Here is a tiny trained network, its code and every weight. The questions are about switching its units off for an input and a class, where a switched-off unit gives its printed mean instead of its output.

import numpy as np


def w(rows, s, z=0):
    codes = np.array(rows[::2]) - 128.0
    scale = np.full(codes.shape[1], s)
    scale[-1] = z or s
    return codes * scale


def norm(h):
    return h / np.sqrt((h * h).mean(-1, keepdims=True) + 1e-5)


def f(y):
    return np.maximum(y, 0)


def log_softmax(a):
    a = a - a.max(-1, keepdims=True)
    return a - np.log(np.exp(a).sum(-1, keepdims=True))


def net(x, mask):
    res = np.array(x, float).reshape(1, 5) / 4 @ E
    u = 0
    for l in range(2):
        y = f(norm(res) @ A[l][:, :-1].T + A[l][:, -1])
        res = res + np.where(mask[u : u + 10], y, B[l][:, -1]) @ B[l][:, :-1]
        u += 10
    return log_softmax(norm(res)[-1] @ U[:, :-1].T + U[:, -1])


A, B = {}, {}
E = w([
[46,189,79,28,151,107,58,106,144,122],'x0',
[153,104,173,99,164,119,120,175,123,188],'x1',
[136,74,102,57,61,120,159,182,215,111],'x2',
[254,126,86,122,82,177,132,111,207,146],'x3',
[134,139,143,80,179,147,113,67,121,126],'x4',
],0.008)
A[0] = w([
[94,136,189,87,175,193,153,149,25,218,6],'L0N0',
[109,182,96,45,246,61,146,23,161,152,91],'L0N1',
[215,102,63,200,114,125,186,158,133,36,75],'L0N2',
[111,168,117,56,108,83,94,53,116,1,130],'L0N3',
[165,137,59,59,134,176,117,143,89,88,191],'L0N4',
[111,169,178,151,103,98,31,88,49,151,40],'L0N5',
[187,150,191,144,97,145,129,131,236,156,61],'L0N6',
[71,70,160,135,151,165,191,167,78,187,230],'L0N7',
[194,151,77,117,128,233,144,174,158,111,157],'L0N8',
[203,154,51,225,112,128,73,75,76,125,24],'L0N9',
],0.0065,0.0018)
B[0] = w([
[179,84,122,145,190,119,73,161,1,161,216],'L0N0',
[74,74,115,153,62,186,85,152,177,108,253],'L0N1',
[67,162,48,178,146,188,126,214,114,54,247],'L0N2',
[141,157,198,134,80,184,217,161,139,223,245],'L0N3',
[76,124,210,173,141,134,102,108,146,165,189],'L0N4',
[199,74,109,139,122,78,144,149,143,135,221],'L0N5',
[90,168,136,144,111,98,40,125,110,115,217],'L0N6',
[151,95,110,74,75,69,138,167,106,122,224],'L0N7',
[120,231,156,140,165,70,131,101,86,28,230],'L0N8',
[178,176,38,48,244,194,185,66,161,200,219],'L0N9',
],0.0071,0.0052)
A[1] = w([
[113,138,91,77,166,150,166,61,179,140,142],'L1N0',
[129,129,162,76,124,2,121,126,160,126,229],'L1N1',
[131,112,181,176,202,96,119,154,89,104,95],'L1N2',
[103,127,155,131,149,112,64,102,135,157,142],'L1N3',
[122,107,166,167,184,156,132,153,102,81,138],'L1N4',
[160,135,72,159,151,162,161,50,141,115,6],'L1N5',
[107,70,174,113,167,55,148,141,125,116,146],'L1N6',
[81,190,127,100,86,145,179,70,161,135,155],'L1N7',
[138,161,142,148,122,102,194,184,119,46,152],'L1N8',
[156,172,120,118,125,87,101,129,169,111,23],'L1N9',
],0.009,0.002)
B[1] = w([
[116,167,77,216,169,122,186,182,98,157,193],'L1N0',
[108,208,203,165,114,121,106,50,106,73,191],'L1N1',
[94,49,2,105,181,33,115,106,202,240,230],'L1N2',
[170,35,166,124,138,149,120,106,189,116,180],'L1N3',
[131,163,2,59,46,166,162,142,89,146,213],'L1N4',
[180,120,166,186,195,145,202,119,119,97,212],'L1N5',
[180,135,151,63,121,153,130,111,15,98,202],'L1N6',
[80,78,144,217,147,47,208,168,83,179,236],'L1N7',
[171,102,134,71,84,182,83,114,210,35,253],'L1N8',
[166,163,128,160,137,83,105,48,154,193,164],'L1N9',
],0.0074,0.0057)
U = w([
[188,114,55,157,72,178,129,204,185,1,165],'0',
[161,29,37,66,183,42,125,127,17,205,122],'1',
[113,118,168,96,111,51,40,178,56,67,4],'2',
[9,125,158,195,107,85,169,164,160,181,154],'3',
[174,181,87,209,243,163,201,97,106,130,203],'4',
[157,104,211,36,83,144,179,117,75,69,73],'5',
[125,61,210,75,192,235,29,103,126,138,148],'6',
[190,198,178,142,138,13,55,64,204,92,74],'7',
],0.011,0.0026)

Each question gives the input, the list of numbers given to net, and the class t.
The units are the neurons (one row each of A and B). Each row of codes is followed by its name. A weight is (code - 128) times the scale printed after its matrix; where a second scale follows, it is the last column's (A, B and U).
mask holds one flag per neuron, layer by layer. A switched-off neuron (its flag False) gives its mean, the last column of its row in B, instead of its output. The means were averaged over made-up inputs and are rounded, as every weight is.
A unit's drop is (log p(t) with every unit on - log p(t) with that unit switched off) / (log p(t) with every unit on - log p(t) with every unit switched off).
The circuit of an input: a set's keep is (log p(t) with only the set's units on - log p(t) with every unit switched off) / (log p(t) with every unit on - log p(t) with every unit switched off). Starting from the 12 units with the biggest drops (on a tie, the unit counted first), units are removed one at a time, each time the one whose removal leaves the highest keep (on an exact tie, the one counted first), for as long as the keep stays at least 0.8.
units of the circuit, in order: the units of the circuit, biggest drop first
unit that matters most: the unit with the biggest drop
top k neurons: the k neurons with the biggest drops, biggest first
top k neurons in layer l: the k neurons of layer l with the biggest drops, biggest first
drop when u is switched off: that unit's drop, to one decimal
input [-8,-6,-1,-6,-2], class 0: units of the circuit, in order -> [L1N8]
input [7,8,2,-6,7], class 6: units of the circuit, in order -> [L0N1; L1N3]
input [8,2,6,4,-7], class 7: units of the circuit, in order -> [L1N1; L0N1; L0N2]
input [0,0,2,8,6], class 7: units of the circuit, in order -> [L0N8; L1N9]
input [7,6,8,3,2], class 7: units of the circuit, in order -> [L1N1; L0N2]
input [3,1,-8,1,5], class 1: top 2 neurons in layer 1 -> [L1N8; L1N1]
input [-2,-2,5,5,7], class 7: top 2 neurons -> [L0N6; L1N9]
input [3,-7,4,6,0], class 3: units of the circuit, in order -> [L1N7; L0N4; L0N3]
input [-7,7,1,1,-5], class 0: units of the circuit, in order -> [L1N8; L0N2]
input [1,1,5,8,-2], class 7: top 4 neurons -> [L1N9; L0N8; L0N6; L0N1]
input [8,1,-5,-1,-5], class 6: top 4 neurons in layer 1 -> [L1N7; L1N3; L1N2; L1N0]
input [-1,2,6,-3,-4], class 5: top 2 neurons in layer 0 -> [L0N1; L0N2]
input [-8,-8,-5,-7,-7], class 0: top 2 neurons in layer 1 -> [L1N8; L1N7]
input [7,8,2,0,-6], class 2: top 3 neurons in layer 0 -> [L0N9; L0N3; L0N8]
input [8,4,6,5,2], class 3: unit that matters most -> L1N7
input [3,1,-5,0,-2], class 1: top 2 neurons in layer 0 -> [L0N0; L0N5]
input [-5,3,5,-7,-5], class 5: top 2 neurons -> [L1N6; L0N7]
input [-1,0,7,1,6], class 7: top 2 neurons in layer 0 -> [L0N9; L0N8]
input [2,4,1,-2,5], class 6: top 3 neurons in layer 0 -> [L0N1; L0N8; L0N2]
input [1,3,4,5,-5], class 7: top 4 neurons in layer 0 -> [L0N8; L0N6; L0N1; L0N3]
input [-4,3,8,-7,-5], class 5: unit that matters most -> L1N6
input [7,1,-2,1,-1], class 3: top 2 neurons in layer 0 -> [L0N3; L0N0]
input [5,-2,8,4,3], class 3: drop when L1N3 is switched off -> 0.0
input [-1,-7,2,-6,-4], class 0: drop when L1N8 is switched off -> 1.2
